[[119 121 109 126 144]
 [126 118 113 131 143]
 [116 120 106 126 147]
 [125 114 105 132 149]]
:
[[118 113]
 [120 106]]

[[157 115 117]
 [128 132 128]
 [139 125 111]
 [119 139 124]]
:
[[132 128]
 [125 111]]

[[125 130 126 116 121]
 [138 127 127 134 151]
 [136 130 132 146 140]
 [138 142 119 134 122]
 [139 151 114 131 107]]
:
[[127 127]
 [130 132]]

[[140 138 121 129]
 [142 126 124 113]
 [122 132 127 134]
 [108 146 118 152]]
:
[[126 124]
 [132 127]]

[[124 123 121 105]
 [131 115  98 131]
 [111 130 121 111]]
:
[[115  98]
 [130 121]]

[[130 124 125 150]
 [152 127 106 137]
 [118 145 133 125]
 [128 132 130 128]]
:
[[127 106]
 [145 133]]

[[133 136 127 124 132]
 [133 115 129 138 128]
 [133 149 132 121 131]
 [126 115 125 132 126]
 [135 142 132 126 131]]
:
[[115 129]
 [149 132]]

[[133 131 155 114 129]
 [148 114 122 124 111]
 [154 135 114 141 126]
 [129 118 101 137 118]
 [140 112 139 114 112]]
:
[[114 122]
 [135 114]]
---
[[146 103 111 154]
 [150 130 121 126]
 [127 152 136 104]]
:
[[130 121]
 [152 136]]

[[128 134 122 131]
 [125 154 129 108]
 [140 137 116 119]
 [129 131 133 123]]
:
[[154 129]
 [137 116]]

[[128 128 117 155]
 [130 126 155 146]
 [127 126 104 111]
 [127 128 119 117]
 [127 127 130 126]]
:
[[126 155]
 [126 104]]

[[118 109 105 150]
 [103 127 114 121]
 [121 106 103 153]
 [117 106 106 152]]
:
[[127 114]
 [106 103]]

[[130 115 113 153 116]
 [112 146 139 139 139]
 [127 136 132 121 130]
 [123 116 133 125 117]
 [127 140 106 152 139]]
:
[[146 139]
 [136 132]]

[[126 129 124]
 [120 135 158]
 [155 119 120]]
:
[[135 158]
 [119 120]]

[[122 125 130 134 132]
 [105 135 124 109 136]
 [134 145 139 126 113]
 [136 121 151 122 152]]
:
[[135 124]
 [145 139]]

[[108 129 116]
 [106 129 115]
 [153 132 151]]
:
[[129 115]
 [132 151]]
---
[[139 132 131 129 134 130 128 135 128 139 128 128 130 131 131 129]
 [129 129 128 128 128 131 141 129 128 128 156 128 128 129 128 128]
 [128 127 129 128 129 128 128 134 128 130 129 136 155 129 128 128]
 [138 138 128 128 129 128 137 129 130 131 129 128 129 130 129 131]]
:
[[129 131 131 130 128 128 139 128 135 128 130 134 129 131 132 139]
 [128 128 129 128 128 156 128 128 129 141 131 128 128 128 129 129]
 [128 128 129 155 136 129 130 128 134 128 128 129 128 129 127 128]
 [131 129 130 129 128 129 131 130 129 137 128 129 128 128 138 138]]

[[143 117]
 [150 119]
 [146 123]
 [133 136]
 [117 145]
 [146 112]
 [158 103]
 [123 130]
 [127 124]
 [128 140]
 [131 110]]
:
[[117 143]
 [119 150]
 [123 146]
 [136 133]
 [145 117]
 [112 146]
 [103 158]
 [130 123]
 [124 127]
 [140 128]
 [110 131]]

[[100 133 139]
 [147 133 110]
 [149 138 125]]
:
[[139 133 100]
 [110 133 147]
 [125 138 149]]

[[135 145 136 128 135 158 128]
 [130 130 130 129 131 132 128]
 [131 131 133 128 132 133 130]
 [130 129 128 128 131 129 128]]
:
[[128 158 135 128 136 145 135]
 [128 132 131 129 130 130 130]
 [130 133 132 128 133 131 131]
 [128 129 131 128 128 129 130]]

[[121 147 121 151 127 113 147 142 107 113 122]
 [111 105 122 107 109 128 141 126 143 134 106]
 [116 116 116 119 151 135 125 145 135 147 123]
 [125 147 117 128 127 114 118 147 114 119 105]
 [119 113 124 116 108 135 106 149 138 149 131]
 [143 129 131 130 149 116 111 141 138 146 144]]
:
[[122 113 107 142 147 113 127 151 121 147 121]
 [106 134 143 126 141 128 109 107 122 105 111]
 [123 147 135 145 125 135 151 119 116 116 116]
 [105 119 114 147 118 114 127 128 117 147 125]
 [131 149 138 149 106 135 108 116 124 113 119]
 [144 146 138 141 111 116 149 130 131 129 143]]

[[121 122 125 115 116 131 120 136 128 129 127 123 124 125]
 [129 132 134 113 124 139 130 134 109 110 125 132 139 117]
 [112 117 135 116 106 119 122 128 155 145 121 127 109 135]
 [135 131 113 127 135 146 119 150 109 124 141 123 143 123]
 [121 128 146 107 112 134 132 134 131 123 121 135 128 125]]
:
[[125 124 123 127 129 128 136 120 131 116 115 125 122 121]
 [117 139 132 125 110 109 134 130 139 124 113 134 132 129]
 [135 109 127 121 145 155 128 122 119 106 116 135 117 112]
 [123 143 123 141 124 109 150 119 146 135 127 113 131 135]
 [125 128 135 121 123 131 134 132 134 112 107 146 128 121]]

[[129 129 127 130]
 [128 151 132 113]
 [127 117 121 138]
 [130 126 123 125]
 [125 119 131 130]]
:
[[130 127 129 129]
 [113 132 151 128]
 [138 121 117 127]
 [125 123 126 130]
 [130 131 119 125]]
---
[[111 137 130]
 [126 123  99]
 [132 146 129]
 [100 142 106]
 [139 107 129]]
:
[[111 137 130]
 [132 146 129]
 [139 107 129]]

[[131 126 147 124 129 119 128 124 143 127]
 [138 133 136 128 138 120 132 130 136 119]
 [124 130 107 134 126 138 127 132 113 131]
 [121 120 123 128 122 127 130 120 130 134]
 [126 125 134 127 125 122 127 124 136 129]
 [129 131 120 131 132 132 132 132 119 127]]
:
[[131 126 147 124 129 119 128 124 143 127]
 [124 130 107 134 126 138 127 132 113 131]
 [126 125 134 127 125 122 127 124 136 129]]

[[146 111 133 133 112 141 136 114 108 120 125 124]
 [130 116 139 129 143 140 108 141 123 106 114 109]
 [141 119 147 119 110 148 117 116 147 122 127 110]
 [147 119 145 119 132 126 150 126 125 117 139 125]
 [145 130 147 115 138 146 115 118 120 144 114 123]
 [125 109 113 117 125 137 124 138 122 139 148 110]]
:
[[146 111 133 133 112 141 136 114 108 120 125 124]
 [141 119 147 119 110 148 117 116 147 122 127 110]
 [145 130 147 115 138 146 115 118 120 144 114 123]]

[[129 131 127 125 133 125 125 131]
 [124 122 133 124 130 134 129 127]
 [123 127 133 123 131 131 127 128]
 [112 132 139 126 121 128 141  99]
 [133 133 125 137 125 114 131 125]
 [131 129 129 124 136 113 119 134]]
:
[[129 131 127 125 133 125 125 131]
 [123 127 133 123 131 131 127 128]
 [133 133 125 137 125 114 131 125]]

[[141 128]
 [138 129]
 [127 127]
 [132 124]
 [130 131]
 [129 157]
 [118 133]
 [120 132]
 [126 111]
 [118 120]]
:
[[141 128]
 [127 127]
 [130 131]
 [118 133]
 [126 111]]

[[126 133 106]
 [132 120 135]
 [131 121 134]
 [120 133 117]
 [133 131 121]
 [128 128 133]
 [115 130 127]
 [116 128 131]
 [130 126 130]]
:
[[126 133 106]
 [131 121 134]
 [133 131 121]
 [115 130 127]
 [130 126 130]]

[[110 126 113 146 129 116 135]
 [110 127 110 146 123 119 135]
 [111 127 108 146 121 120 135]
 [110 125 115 145 132 115 135]
 [111 128 107 146 118 122 135]]
:
[[110 126 113 146 129 116 135]
 [111 127 108 146 121 120 135]
 [111 128 107 146 118 122 135]]
